Here is a tiny trained network, its code and every weight. The questions are about switching its units off for an input and a class, where a switched-off unit gives its printed mean instead of its output.

import numpy as np


def w(rows, s, z=0):
    codes = np.array(rows[::2]) - 128.0
    scale = np.full(codes.shape[1], s)
    scale[-1] = z or s
    return codes * scale


def norm(h):
    return h / np.sqrt((h * h).mean(-1, keepdims=True) + 1e-5)


def f(y):
    return np.maximum(y, 0)


def log_softmax(a):
    a = a - a.max(-1, keepdims=True)
    return a - np.log(np.exp(a).sum(-1, keepdims=True))


def net(x, mask):
    res = np.array(x, float).reshape(1, 2) / 4 @ E
    u = 0
    for l in range(2):
        y = f(norm(res) @ A[l][:, :-1].T + A[l][:, -1])
        res = res + np.where(mask[u : u + 4], y, B[l][:, -1]) @ B[l][:, :-1]
        u += 4
    return log_softmax(norm(res)[-1] @ U[:, :-1].T + U[:, -1])


A, B = {}, {}
E = w([
[108,138,136,24,99,118,79,112],'x0',
[2,137,130,142,91,168,88,103],'x1',
],0.0049)
A[0] = w([
[139,124,102,111,116,122,74,174,32],'0.n0',
[213,117,146,9,182,89,118,147,4],'0.n1',
[33,39,170,217,188,188,156,179,74],'0.n2',
[237,105,52,165,240,90,254,205,106],'0.n3',
],0.0045,0.0047)
B[0] = w([
[97,113,121,133,101,112,158,103,128],'0.n0',
[254,167,78,122,91,75,177,193,182],'0.n1',
[187,163,87,117,117,117,150,132,192],'0.n2',
[73,92,163,98,141,148,96,106,253],'0.n3',
],0.0098,0.006)
A[1] = w([
[121,99,192,137,160,113,144,128,70],'1.n0',
[133,163,57,255,118,152,141,130,25],'1.n1',
[126,70,221,144,191,147,101,129,1],'1.n2',
[133,97,207,122,169,155,127,122,26],'1.n3',
],0.009,0.0031)
B[1] = w([
[71,94,154,158,160,130,62,108,183],'1.n0',
[247,222,62,240,136,223,69,56,253],'1.n1',
[110,62,254,195,176,147,163,81,233],'1.n2',
[108,125,179,195,183,142,147,150,204],'1.n3',
],0.0061,0.0046)
U = w([
[108,61,224,172,215,136,137,114,255],'0',
[233,131,112,60,98,72,139,180,196],'1',
[187,206,68,191,128,184,98,87,167],'2',
[7,145,134,44,84,131,87,94,167],'3',
[95,131,122,147,128,103,153,164,52],'4',
[105,119,114,139,139,110,132,155,47],'5',
[95,131,114,129,143,113,172,137,11],'6',
[102,115,103,143,128,107,161,156,40],'7',
],0.015,0.0065)

Each question gives the input, the list of numbers given to net, and the class t.
The units are the neurons (one row each of A and B). Each row of codes is followed by its name. A weight is (code - 128) times the scale printed after its matrix; where a second scale follows, it is the last column's (A, B and U).
mask holds one flag per neuron, layer by layer. A switched-off neuron (its flag False) gives its mean, the last column of its row in B, instead of its output. The means were averaged over made-up inputs and are rounded, as every weight is.
A unit's drop is (log p(t) with every unit on - log p(t) with that unit switched off) / (log p(t) with every unit on - log p(t) with every unit switched off).
The circuit of an input: a set's keep is (log p(t) with only the set's units on - log p(t) with every unit switched off) / (log p(t) with every unit on - log p(t) with every unit switched off). Starting from all 8 units, units are removed one at a time, each time the one whose removal leaves the highest keep (on an exact tie, the one counted first), for as long as the keep stays at least 0.8.
circuit, biggest first: the units of the circuit, biggest drop first
most important unit: the unit with the biggest drop
k most important neurons: the k neurons with the biggest drops, biggest first
k most important neurons of layer l: the k neurons of layer l with the biggest drops, biggest first
drop of u: that unit's drop, to one decimal
input [0,7], class 2: most important unit : 0.n3
input [3,1], class 3: 4 most important neurons : (1.n1; 0.n1; 0.n3; 1.n2)
input [3,0], class 1: circuit, biggest first : (1.n1; 0.n3)
input [3,3], class 3: 2 most important neurons : (1.n1; 0.n3)
input [7,0], class 1: circuit, biggest first : (0.n3; 1.n1)
input [0,-7], class 0: 2 most important neurons of layer 0 : (0.n3; 0.n2)
input [5,1], class 3: 3 most important neurons : (1.n1; 0.n1; 0.n2)
input [2,3], class 3: 3 most important neurons : (1.n1; 0.n3; 1.n2)
input [0,-3], class 0: 2 most important neurons : (0.n3; 0.n2)
input [2,1], class 3: 3 most important neurons of layer 0 : (0.n1; 0.n3; 0.n2)
input [1,6], class 3: 2 most important neurons : (0.n1; 1.n1)
input [-1,-7], class 0: drop of 0.n3 : 4.3
input [-2,-8], class 0: drop of 0.n0 : 0.0
input [0,-1], class 0: circuit, biggest first : (0.n3)
input [-1,-6], class 0: drop of 0.n3 : 4.8
input [1,-3], class 1: drop of 0.n1 : 4.2
